Below are the code and all the weights of a small trained network. Each question names an input and a target symbol and asks about switching units off, where a switched-off unit gives its printed mean instead of its output.

import numpy as np


def w(rows, s, z=0):
    codes = np.array(rows[::2]) - 128.0
    scale = np.full(codes.shape[1], s)
    scale[-1] = z or s
    return codes * scale


def norm(h):
    return h / np.sqrt((h * h).mean(-1, keepdims=True) + 1e-5)


def f(y):
    return np.maximum(y, 0)


def softmax(a):
    e = np.exp(a - a.max(-1, keepdims=True))
    return e / e.sum(-1, keepdims=True)


def log_softmax(a):
    a = a - a.max(-1, keepdims=True)
    return a - np.log(np.exp(a).sum(-1, keepdims=True))


def net(x, mask):
    ids = ['βδεζηθμξπτφω'.index(c) for c in x.split()]
    T = len(ids)
    res = E[ids] + P[:T]
    u = 0
    for l in range(2):
        q, k, v = (norm(res) @ M[l].T for M in (Q, K, V))
        z = softmax(np.where(np.tri(T) > 0, q @ k.T / 4**0.5, -1e9)) @ v
        res = res + np.where(mask[u], z, O[l][:, -1]) @ O[l][:, :-1]
        u += 1
        y = f(norm(res) @ A[l][:, :-1].T + A[l][:, -1])
        res = res + np.where(mask[u : u + 8], y, B[l][:, -1]) @ B[l][:, :-1]
        u += 8
    return log_softmax(norm(res)[-1] @ U[:, :-1].T + U[:, -1])


Q, K, V, O, A, B = {}, {}, {}, {}, {}, {}
E = w([
[154,106,105,119,129],'β',
[151,106,146,146,51],'δ',
[149,102,110,119,119],'ε',
[120,134,197,89,91],'ζ',
[159,106,102,112,116],'η',
[168,112,98,108,131],'θ',
[83,110,60,88,156],'μ',
[157,127,158,119,59],'ξ',
[68,253,203,137,83],'π',
[136,77,130,106,149],'τ',
[115,75,147,171,130],'φ',
[120,142,105,118,177],'ω',
],0.027)
P = w([
[125,160,97,238,139],'0',
[89,101,34,132,95],'1',
[87,102,37,108,103],'2',
[88,123,35,77,107],'3',
[93,127,57,73,112],'4',
[97,136,73,68,115],'5',
[107,141,93,74,119],'6',
[115,144,111,75,125],'7',
[127,145,131,79,132],'8',
[137,145,150,93,137],'9',
[144,145,175,102,144],'10',
[157,145,201,121,155],'11',
[180,149,223,129,163],'12',
[205,149,245,143,176],'13',
],0.012)
Q[0] = w([
[213,49,106,6,159],'0.h0',
[184,76,186,204,145],'0.h0',
[204,58,163,56,222],'0.h0',
[86,67,96,198,206],'0.h0',
],0.014)
K[0] = w([
[117,124,153,48,233],'0.h0',
[83,96,244,252,129],'0.h0',
[95,128,165,102,234],'0.h0',
[14,100,75,170,155],'0.h0',
],0.014)
V[0] = w([
[44,98,93,214,133],'0.h0',
[150,156,248,202,254],'0.h0',
[53,192,100,126,99],'0.h0',
[58,18,96,98,97],'0.h0',
],0.0047)
O[0] = w([
[175,99,134,107,158,86],'0.h0',
[53,84,69,49,95,1],'0.h0',
[118,169,180,110,66,84],'0.h0',
[149,25,254,98,173,244],'0.h0',
],0.0073,0.0031)
A[0] = w([
[124,134,124,46,147,165],'0.n0',
[211,106,151,169,129,92],'0.n1',
[91,91,90,78,146,159],'0.n2',
[130,184,125,144,63,61],'0.n3',
[185,109,116,72,129,22],'0.n4',
[149,63,147,164,64,63],'0.n5',
[6,115,178,132,119,205],'0.n6',
[110,122,228,158,75,3],'0.n7',
],0.012,0.0039)
B[0] = w([
[23,182,176,121,49,255],'0.n0',
[104,117,208,77,152,238],'0.n1',
[25,155,96,7,138,252],'0.n2',
[123,26,78,138,225,185],'0.n3',
[120,131,163,77,225,207],'0.n4',
[124,188,125,55,186,226],'0.n5',
[108,217,245,195,63,193],'0.n6',
[131,88,2,151,91,232],'0.n7',
],0.0073,0.0055)
Q[1] = w([
[137,65,84,92,135],'1.h0',
[228,135,113,200,127],'1.h0',
[160,44,193,124,140],'1.h0',
[72,206,192,115,252],'1.h0',
],0.017)
K[1] = w([
[74,121,103,166,212],'1.h0',
[255,123,68,138,130],'1.h0',
[136,127,174,205,193],'1.h0',
[114,157,244,21,125],'1.h0',
],0.016)
V[1] = w([
[130,181,61,70,42],'1.h0',
[128,82,156,114,170],'1.h0',
[106,118,228,136,114],'1.h0',
[108,5,92,136,70],'1.h0',
],0.011)
O[1] = w([
[160,144,139,57,222,81],'1.h0',
[146,95,148,161,119,252],'1.h0',
[144,40,55,167,80,228],'1.h0',
[2,50,146,112,151,158],'1.h0',
],0.0097,0.0041)
A[1] = w([
[10,143,146,112,147,60],'1.n0',
[80,181,185,116,163,68],'1.n1',
[41,179,27,75,170,34],'1.n2',
[65,188,188,114,153,83],'1.n3',
[101,228,149,145,147,88],'1.n4',
[70,178,64,124,245,105],'1.n5',
[76,66,130,130,249,69],'1.n6',
[65,163,145,123,66,1],'1.n7',
],0.015,0.0071)
B[1] = w([
[171,143,109,128,129,254],'1.n0',
[112,157,95,163,94,180],'1.n1',
[53,250,92,100,116,212],'1.n2',
[97,120,110,175,117,200],'1.n3',
[125,50,152,173,191,174],'1.n4',
[145,178,93,35,63,195],'1.n5',
[135,111,161,93,163,232],'1.n6',
[146,123,210,95,156,162],'1.n7',
],0.022,0.0085)
U = w([
[66,153,166,186,191,173],'β',
[165,81,17,89,132,73],'δ',
[158,140,124,149,90,141],'ε',
[144,109,84,132,108,144],'ζ',
[200,161,137,157,201,180],'η',
[224,135,61,123,165,173],'θ',
[118,178,253,105,97,27],'μ',
[196,153,141,117,94,117],'ξ',
[195,168,158,95,143,71],'π',
[70,89,171,58,229,68],'τ',
[23,63,132,113,78,64],'φ',
[36,157,90,101,107,254],'ω',
],0.019,0.0073)

Each question gives the input, a string of symbols that net reads in full, and the target symbol t.
The units are the heads (4 rows each of Q, K, V and O) and the neurons (one row each of A and B). Each row of codes is followed by its name. A weight is (code - 128) times the scale printed after its matrix; where a second scale follows, it is the last column's (O, A, B and U).
mask holds one flag per unit, layer by layer, with each layer's heads first. A switched-off unit (its flag False) gives its mean, the last column of its rows in O or B, instead of its output. The means were averaged over made-up inputs and are rounded, as every weight is.
A unit's drop is (log p(t) with every unit on - log p(t) with that unit switched off) / (log p(t) with every unit on - log p(t) with every unit switched off).
The circuit of an input: a set's keep is (log p(t) with only the set's units on - log p(t) with every unit switched off) / (log p(t) with every unit on - log p(t) with every unit switched off). Starting from the 12 units with the biggest drops (on a tie, the unit counted first), units are removed one at a time, each time the one whose removal leaves the highest keep (on an exact tie, the one counted first), for as long as the keep stays at least 0.8.
units of the circuit, in order: the units of the circuit, biggest drop first
unit that matters most: the unit with the biggest drop
top k neurons: the k neurons with the biggest drops, biggest first
k most important neurons of layer l: the k neurons of layer l with the biggest drops, biggest first
input θ τ τ τ τ π δ, target β: top 4 neurons -> 0.n5; 0.n2; 0.n6; 1.n0
input δ β θ τ ω δ β η π ζ φ τ η θ, target τ: top 2 neurons -> 0.n4; 0.n6
input ε τ ξ δ ζ ε ω ζ ζ δ δ, target ε: units of the circuit, in order -> 0.n7; 1.h0
input τ η τ ζ δ τ τ ξ τ φ β, target φ: 2 most important neurons of layer 0 -> 0.n5; 0.n0
input τ ξ ω τ τ ξ ε φ η τ β τ ω δ, target φ: unit that matters most -> 0.n1
input η β ω ε δ β τ ω φ τ τ τ τ ξ, target ξ: 3 most important neurons of layer 0 -> 0.n1; 0.n3; 0.n7
input δ ω τ θ θ π δ φ ζ ε, target φ: 3 most important neurons of layer 1 -> 1.n0; 1.n2; 1.n6
input θ ζ θ ω φ ζ ξ ξ ξ θ η, target ξ: units of the circuit, in order -> 1.h0; 0.n7; 0.n2
input μ ξ τ ω τ τ μ ξ ξ, target π: units of the circuit, in order -> 0.n5; 1.h0; 1.n2
input η τ ξ, target ξ: top 3 neurons -> 0.n7; 0.n1; 0.n3
input δ τ τ ω τ τ δ, target τ: 2 most important neurons of layer 0 -> 0.n1; 0.n2
input τ φ ω δ τ τ ξ τ ω τ τ, target ω: top 2 neurons -> 0.n2; 0.n0
input ε μ ζ, target μ: units of the circuit, in order -> 0.n6; 1.n7
input ξ θ ζ δ β ζ ζ ω δ τ φ ζ τ ξ, target ω: units of the circuit, in order -> 0.n7; 0.h0
input η τ δ ω ζ τ τ δ, target ξ: units of the circuit, in order -> 0.n7; 1.h0; 0.n2; 0.h0
input ζ δ τ δ, target δ: top 2 neurons -> 0.n6; 0.n5
input η τ ε ξ δ β ζ ζ ω τ ω τ θ, target ω: units of the circuit, in order -> 0.h0
input δ ε τ μ τ φ η, target φ: 2 most important neurons of layer 0 -> 0.n6; 0.n5
input μ ξ η ε τ τ τ ξ φ β, target φ: top 3 neurons -> 0.n6; 1.n0; 0.n5
input δ ω φ η τ φ η μ ζ δ τ δ, target τ: top neuron -> 0.n7
input θ θ ζ τ τ π ω π τ θ δ, target β: top 4 neurons -> 0.n7; 0.n5; 0.n2; 0.n6
input δ μ β ζ θ, target θ: 2 most important neurons of layer 0 -> 0.n3; 0.n2
input ω ζ ξ φ ω ζ δ δ τ φ ζ τ, target φ: 2 most important neurons of layer 0 -> 0.n6; 0.n5
input τ ω φ ξ τ δ η ξ δ, target φ: 2 most important neurons of layer 1 -> 1.n0; 1.n2
